Below is a small trained network, with its code and all its weights. Each question gives an input and a class and asks what happens when units are switched off, that is, made to give their printed mean instead of their output.

import numpy as np


def w(rows, s, z=0):
    codes = np.array(rows[::2]) - 128.0
    scale = np.full(codes.shape[1], s)
    scale[-1] = z or s
    return codes * scale


def norm(h):
    return h / np.sqrt((h * h).mean(-1, keepdims=True) + 1e-5)


def f(y):
    return np.maximum(y, 0)


def log_softmax(a):
    a = a - a.max(-1, keepdims=True)
    return a - np.log(np.exp(a).sum(-1, keepdims=True))


def net(x, mask):
    res = np.array(x, float).reshape(1, 4) / 4 @ E
    u = 0
    for l in range(3):
        y = f(norm(res) @ A[l][:, :-1].T + A[l][:, -1])
        res = res + np.where(mask[u : u + 9], y, B[l][:, -1]) @ B[l][:, :-1]
        u += 9
    return log_softmax(norm(res)[-1] @ U[:, :-1].T + U[:, -1])


A, B = {}, {}
E = w([
[184,113,212],'x0',
[94,255,37],'x1',
[151,241,87],'x2',
[54,190,183],'x3',
],0.0033)
A[0] = w([
[60,87,250,141],'L0N1',
[139,53,102,51],'L0N2',
[243,150,108,127],'L0N3',
[120,42,163,161],'L0N4',
[69,194,254,14],'L0N5',
[47,126,85,140],'L0N6',
[45,135,145,1],'L0N7',
[201,102,79,204],'L0N8',
[238,194,164,65],'L0N9',
],0.0065,0.0021)
B[0] = w([
[190,116,132,254],'L0N1',
[133,86,117,166],'L0N2',
[156,207,159,187],'L0N3',
[245,124,60,222],'L0N4',
[77,183,104,216],'L0N5',
[131,140,116,198],'L0N6',
[80,220,215,154],'L0N7',
[87,246,91,202],'L0N8',
[162,254,228,183],'L0N9',
],0.0043,0.0036)
A[1] = w([
[219,225,197,5],'L1N1',
[192,81,171,175],'L1N2',
[198,105,25,86],'L1N3',
[208,222,1,196],'L1N4',
[181,37,156,135],'L1N5',
[146,171,180,85],'L1N6',
[186,177,82,205],'L1N7',
[82,131,38,75],'L1N8',
[171,158,127,59],'L1N9',
],0.0077,0.0027)
B[1] = w([
[73,182,161,196],'L1N1',
[195,108,109,179],'L1N2',
[73,148,130,167],'L1N3',
[152,3,212,255],'L1N4',
[218,152,112,178],'L1N5',
[54,137,131,161],'L1N6',
[51,34,170,205],'L1N7',
[41,66,140,162],'L1N8',
[144,143,186,144],'L1N9',
],0.0047,0.0073)
A[2] = w([
[177,207,59,17],'L2N1',
[47,63,52,20],'L2N2',
[191,113,176,214],'L2N3',
[238,96,66,122],'L2N4',
[199,2,135,179],'L2N5',
[83,111,37,114],'L2N6',
[41,88,146,2],'L2N7',
[215,97,107,132],'L2N8',
[189,97,114,124],'L2N9',
],0.0057,0.0018)
B[2] = w([
[107,158,75,128],'L2N1',
[32,102,138,171],'L2N2',
[172,149,77,213],'L2N3',
[175,138,64,192],'L2N4',
[160,123,64,253],'L2N5',
[101,2,94,151],'L2N6',
[124,114,124,184],'L2N7',
[217,233,48,185],'L2N8',
[164,84,84,171],'L2N9',
],0.0044,0.0041)
U = w([
[223,118,78,107],'0',
[218,75,89,102],'1',
[32,5,119,250],'2',
[53,202,124,22],'3',
[143,233,224,115],'4',
],0.011,0.0026)

Each question gives the input, the list of numbers given to net, and the class t.
The units are the neurons (one row each of A and B). Each row of codes is followed by its name. A weight is (code - 128) times the scale printed after its matrix; where a second scale follows, it is the last column's (A, B and U).
mask holds one flag per neuron, layer by layer. A switched-off neuron (its flag False) gives its mean, the last column of its row in B, instead of its output. The means were averaged over made-up inputs and are rounded, as every weight is.
A unit's drop is (log p(t) with every unit on - log p(t) with that unit switched off) / (log p(t) with every unit on - log p(t) with every unit switched off).
The circuit of an input: a set's keep is (log p(t) with only the set's units on - log p(t) with every unit switched off) / (log p(t) with every unit on - log p(t) with every unit switched off). Starting from the 12 units with the biggest drops (on a tie, the unit counted first), units are removed one at a time, each time the one whose removal leaves the highest keep (on an exact tie, the one counted first), for as long as the keep stays at least 0.8.
circuit, biggest first: the units of the circuit, biggest drop first
top k neurons: the k neurons with the biggest drops, biggest first
k most important neurons of layer l: the k neurons of layer l with the biggest drops, biggest first
drop when u is switched off: that unit's drop, to one decimal
input [-1,2,5,-2], class 4: circuit, biggest first -> (L0N4, L2N5)
input [6,3,-7,7], class 3: circuit, biggest first -> (L1N4)
input [-8,-7,4,-7], class 2: circuit, biggest first -> (L1N3, L1N7)
input [5,1,0,7], class 3: circuit, biggest first -> (L1N4, L0N5)
input [-8,-4,-7,-5], class 0: circuit, biggest first -> (L1N5, L1N7, L1N4)
input [8,-2,3,-7], class 4: top 4 neurons -> (L0N9, L1N1, L0N8, L0N3)
input [-3,5,8,-1], class 2: 2 most important neurons of layer 1 -> (L1N4, L1N7)
input [-1,-5,1,6], class 4: top 4 neurons -> (L0N5, L0N1, L1N4, L0N8)
input [1,2,2,-2], class 4: top 2 neurons -> (L0N9, L0N3)
input [-4,-3,1,5], class 3: top 2 neurons -> (L0N7, L1N4)
input [-1,7,3,-8], class 2: drop when L1N7 is switched off -> 0.1
input [3,7,-8,-7], class 2: drop when L1N3 is switched off -> 0.1
input [-3,1,7,1], class 2: drop when L1N4 is switched off -> 0.2
input [6,2,1,-5], class 4: most important neuron of layer 0 -> (L0N9)
